Here is a tiny trained network, its code and every weight. The questions are about switching its units off for an input and a class, where a switched-off unit gives its printed mean instead of its output.

import numpy as np


def w(rows, s, z=0):
    codes = np.array(rows[::2]) - 128.0
    scale = np.full(codes.shape[1], s)
    scale[-1] = z or s
    return codes * scale


def f(y):
    return np.maximum(y, 0)


def log_softmax(a):
    a = a - a.max(-1, keepdims=True)
    return a - np.log(np.exp(a).sum(-1, keepdims=True))


def net(x, mask):
    res = np.array(x, float).reshape(1, 7) / 4 @ E
    y = f(res @ A[0][:, :-1].T + A[0][:, -1])
    res = res + np.where(mask, y, B[0][:, -1]) @ B[0][:, :-1]
    return log_softmax(res[-1] @ U[:, :-1].T + U[:, -1])


A, B = {}, {}
E = w([
[147,107,102],'x0',
[114,107,4],'x1',
[138,78,133],'x2',
[184,165,104],'x3',
[220,183,151],'x4',
[170,59,168],'x5',
[169,146,147],'x6',
],0.013)
A[0] = w([
[168,95,204,187],'N0',
[117,82,73,139],'N1',
[159,104,191,205],'N2',
[63,165,135,181],'N3',
[76,66,30,172],'N4',
[93,25,188,128],'N5',
[66,138,127,236],'N6',
[69,229,141,173],'N7',
[250,177,174,220],'N8',
[109,90,71,5],'N9',
[205,130,103,70],'N10',
[155,111,75,73],'N11',
[43,167,101,204],'N12',
[169,186,141,34],'N13',
[167,149,50,81],'N14',
[96,63,122,21],'N15',
[140,63,174,233],'N16',
[96,95,203,227],'N17',
[134,38,68,31],'N18',
[200,206,120,138],'N19',
],0.012,0.0029)
B[0] = w([
[87,101,192,203],'N0',
[106,2,104,174],'N1',
[95,100,190,192],'N2',
[31,191,93,171],'N3',
[133,71,33,216],'N4',
[101,112,119,197],'N5',
[56,187,38,173],'N6',
[103,226,116,194],'N7',
[168,142,210,249],'N8',
[114,102,93,164],'N9',
[152,139,133,172],'N10',
[167,123,98,160],'N11',
[65,174,106,190],'N12',
[165,151,130,172],'N13',
[163,121,157,181],'N14',
[147,122,105,159],'N15',
[66,73,174,187],'N16',
[75,128,143,193],'N17',
[162,71,113,178],'N18',
[210,199,171,205],'N19',
],0.0089,0.015)
U = w([
[78,91,165,36],'0',
[119,52,7,240],'1',
[40,105,74,180],'2',
[59,255,19,2],'3',
[249,221,153,127],'4',
],0.0084,0.0026)

Each question gives the input, the list of numbers given to net, and the class t.
The units are the neurons (one row each of A and B). Each row of codes is followed by its name. A weight is (code - 128) times the scale printed after its matrix; where a second scale follows, it is the last column's (A, B and U).
mask holds one flag per neuron, in row order. A switched-off neuron (its flag False) gives its mean, the last column of its row in B, instead of its output. The means were averaged over made-up inputs and are rounded, as every weight is.
A unit's drop is (log p(t) with every unit on - log p(t) with that unit switched off) / (log p(t) with every unit on - log p(t) with every unit switched off).
The circuit of an input: a set's keep is (log p(t) with only the set's units on - log p(t) with every unit switched off) / (log p(t) with every unit on - log p(t) with every unit switched off). Starting from the 12 units with the biggest drops (on a tie, the unit counted first), units are removed one at a time, each time the one whose removal leaves the highest keep (on an exact tie, the one counted first), for as long as the keep stays at least 0.8.
units of the circuit, in order: the units of the circuit, biggest drop first
top k neurons: the k neurons with the biggest drops, biggest first
drop of u: that unit's drop, to one decimal
input [-3,6,3,-4,-8,-7,2], class 1: units of the circuit, in order : N4
input [-5,1,-2,5,3,-2,-7], class 4: units of the circuit, in order : N19; N4
input [1,-4,-2,-6,8,8,3], class 0: top 2 neurons : N0; N16
input [-6,4,6,8,-3,-6,-7], class 1: top 2 neurons : N4; N1
input [7,-8,8,2,8,6,0], class 0: top 3 neurons : N0; N16; N2
input [0,-1,3,1,-6,-4,-1], class 3: top 3 neurons : N6; N12; N3
input [-2,-1,6,5,-8,-2,5], class 1: drop of N0 : 0.1
input [-8,-7,-4,-5,-5,-5,4], class 3: drop of N10 : 0.0
input [-3,-3,5,-5,8,5,2], class 0: drop of N0 : 0.2
input [-5,6,6,-2,3,-3,8], class 4: drop of N16 : 0.1
